Below are the code and all the weights of a small trained network. Each question names an input and a class and asks about switching units off, where a switched-off unit gives its printed mean instead of its output.

import numpy as np


def w(rows, s, z=0):
    codes = np.array(rows[::2]) - 128.0
    scale = np.full(codes.shape[1], s)
    scale[-1] = z or s
    return codes * scale


def f(y):
    return y / 2 * (1 + np.tanh(0.7978845608 * (y + 0.044715 * y**3)))


def log_softmax(a):
    a = a - a.max(-1, keepdims=True)
    return a - np.log(np.exp(a).sum(-1, keepdims=True))


def net(x, mask):
    res = np.array(x, float).reshape(1, 5) / 4 @ E
    y = f(res @ A[0][:, :-1].T + A[0][:, -1])
    res = res + np.where(mask, y, B[0][:, -1]) @ B[0][:, :-1]
    return log_softmax(res[-1] @ U[:, :-1].T + U[:, -1])


A, B = {}, {}
E = w([
[84,197,90,180,163,33,142,77,68,98,159],'x0',
[142,196,128,144,81,157,181,176,79,104,11],'x1',
[72,168,171,139,230,194,151,73,162,136,95],'x2',
[131,164,186,175,66,91,85,40,188,74,94],'x3',
[190,67,173,235,157,142,198,143,104,47,159],'x4',
],0.011)
A[0] = w([
[74,169,76,32,99,131,69,92,131,190,79,37],'n0',
[125,55,155,101,158,125,120,72,133,108,221,34],'n1',
[200,66,159,210,152,154,171,104,95,110,142,15],'n2',
[121,179,101,136,76,167,193,144,81,106,44,72],'n3',
[189,71,155,208,178,150,176,121,101,69,125,35],'n4',
[113,80,110,118,161,114,89,102,201,141,224,92],'n5',
[170,87,155,134,111,207,133,116,183,169,109,16],'n6',
[166,193,167,132,128,177,122,120,25,98,66,122],'n7',
[121,104,49,97,182,142,197,196,77,154,145,43],'n8',
[70,204,41,179,163,26,148,115,52,92,151,27],'n9',
[135,97,85,129,184,116,135,133,47,177,120,84],'n10',
[171,156,128,126,122,146,140,153,92,116,67,32],'n11',
[152,142,182,158,16,122,83,49,150,126,98,56],'n12',
[33,172,185,146,211,254,165,97,132,146,131,1],'n13',
[203,74,60,106,16,75,102,156,58,110,158,31],'n14',
[186,77,133,96,67,221,113,176,197,159,102,21],'n15',
[145,58,98,73,168,168,146,164,55,176,130,61],'n16',
[135,142,171,159,106,97,111,102,195,81,120,79],'n17',
[158,119,161,180,111,146,180,196,156,71,177,12],'n18',
],0.0096,0.0026)
B[0] = w([
[129,170,71,63,55,128,156,166,125,193,108,241],'n0',
[136,105,138,114,120,150,108,127,53,117,102,208],'n1',
[133,173,102,99,87,160,155,184,137,170,110,231],'n2',
[145,64,178,124,134,138,98,114,54,135,113,226],'n3',
[119,147,73,83,68,175,160,143,141,164,101,247],'n4',
[146,87,179,84,120,158,80,157,60,128,122,225],'n5',
[150,119,90,137,127,161,102,88,143,85,204,195],'n6',
[145,97,150,100,173,137,105,130,96,122,129,210],'n7',
[125,163,196,191,132,140,118,147,167,119,101,223],'n8',
[182,163,88,168,84,136,100,49,148,117,184,244],'n9',
[145,160,167,168,123,113,92,138,165,121,115,184],'n10',
[142,92,118,131,128,128,89,115,79,144,103,180],'n11',
[126,164,159,155,160,113,99,186,157,120,108,223],'n12',
[36,110,138,98,164,92,161,95,152,88,123,245],'n13',
[8,76,148,89,179,93,205,96,149,91,130,241],'n14',
[180,176,93,145,97,162,115,56,146,54,190,236],'n15',
[158,144,134,169,154,104,102,178,153,110,120,215],'n16',
[126,170,157,175,167,98,106,182,150,137,101,190],'n17',
[111,158,92,107,104,124,139,131,122,164,134,206],'n18',
],0.012,0.013)
U = w([
[139,150,59,99,81,146,186,182,135,227,115,122],'0',
[194,142,86,175,109,141,125,33,146,77,189,104],'1',
[156,62,174,121,128,145,92,144,3,139,112,106],'2',
[145,155,179,206,147,101,105,227,206,121,105,103],'3',
[44,88,137,105,156,100,218,90,162,88,126,143],'4',
[151,92,122,130,129,134,156,128,132,172,118,255],'5',
],0.011,0.0096)

Each question gives the input, the list of numbers given to net, and the class t.
The units are the neurons (one row each of A and B). Each row of codes is followed by its name. A weight is (code - 128) times the scale printed after its matrix; where a second scale follows, it is the last column's (A, B and U).
mask holds one flag per neuron, in row order. A switched-off neuron (its flag False) gives its mean, the last column of its row in B, instead of its output. The means were averaged over made-up inputs and are rounded, as every weight is.
A unit's drop is (log p(t) with every unit on - log p(t) with that unit switched off) / (log p(t) with every unit on - log p(t) with every unit switched off).
The circuit of an input: a set's keep is (log p(t) with only the set's units on - log p(t) with every unit switched off) / (log p(t) with every unit on - log p(t) with every unit switched off). Starting from the 12 units with the biggest drops (on a tie, the unit counted first), units are removed one at a time, each time the one whose removal leaves the highest keep (on an exact tie, the one counted first), for as long as the keep stays at least 0.8.
units of the circuit, in order: the units of the circuit, biggest drop first
top k neurons: the k neurons with the biggest drops, biggest first
drop of u: that unit's drop, to one decimal
input [3,-1,-8,-7,-3], class 4: units of the circuit, in order	(n14)
input [-8,-1,7,7,-6], class 1: top 2 neurons	(n15; n6)
input [3,-1,-3,-2,4], class 0: units of the circuit, in order	(n2; n4)
input [0,1,-7,7,0], class 3: top 4 neurons	(n12; n17; n13; n4)
input [-6,2,5,-5,-4], class 1: top 2 neurons	(n15; n14)
input [1,7,-7,4,0], class 2: top 4 neurons	(n3; n13; n11; n7)
input [6,-7,6,1,-3], class 2: top 2 neurons	(n5; n15)
input [-4,5,8,-7,-3], class 4: top 3 neurons	(n13; n12; n17)
input [1,-6,-3,7,5], class 3: top 4 neurons	(n17; n12; n3; n0)
input [-5,-5,5,2,-2], class 1: top 2 neurons	(n14; n6)
input [7,-8,-8,2,6], class 2: top 4 neurons	(n5; n1; n13; n15)
input [4,-6,-6,7,-4], class 3: top 2 neurons	(n12; n17)
input [3,0,-8,-2,8], class 0: top 4 neurons	(n2; n4; n13; n18)
input [1,7,4,6,-1], class 2: units of the circuit, in order	(n3)
input [4,4,6,-3,-2], class 4: top 3 neurons	(n13; n15; n5)
input [5,7,-1,-6,8], class 0: top 4 neurons	(n4; n2; n18; n5)
input [-1,-7,3,6,7], class 0: units of the circuit, in order	(n4; n2)
input [-2,6,4,3,6], class 0: drop of n5	0.6
input [-3,-3,2,-5,-4], class 3: drop of n16	0.5
input [5,2,-4,7,-3], class 3: units of the circuit, in order	(n12)
input [-5,-4,-6,-3,1], class 4: drop of n14	2.2
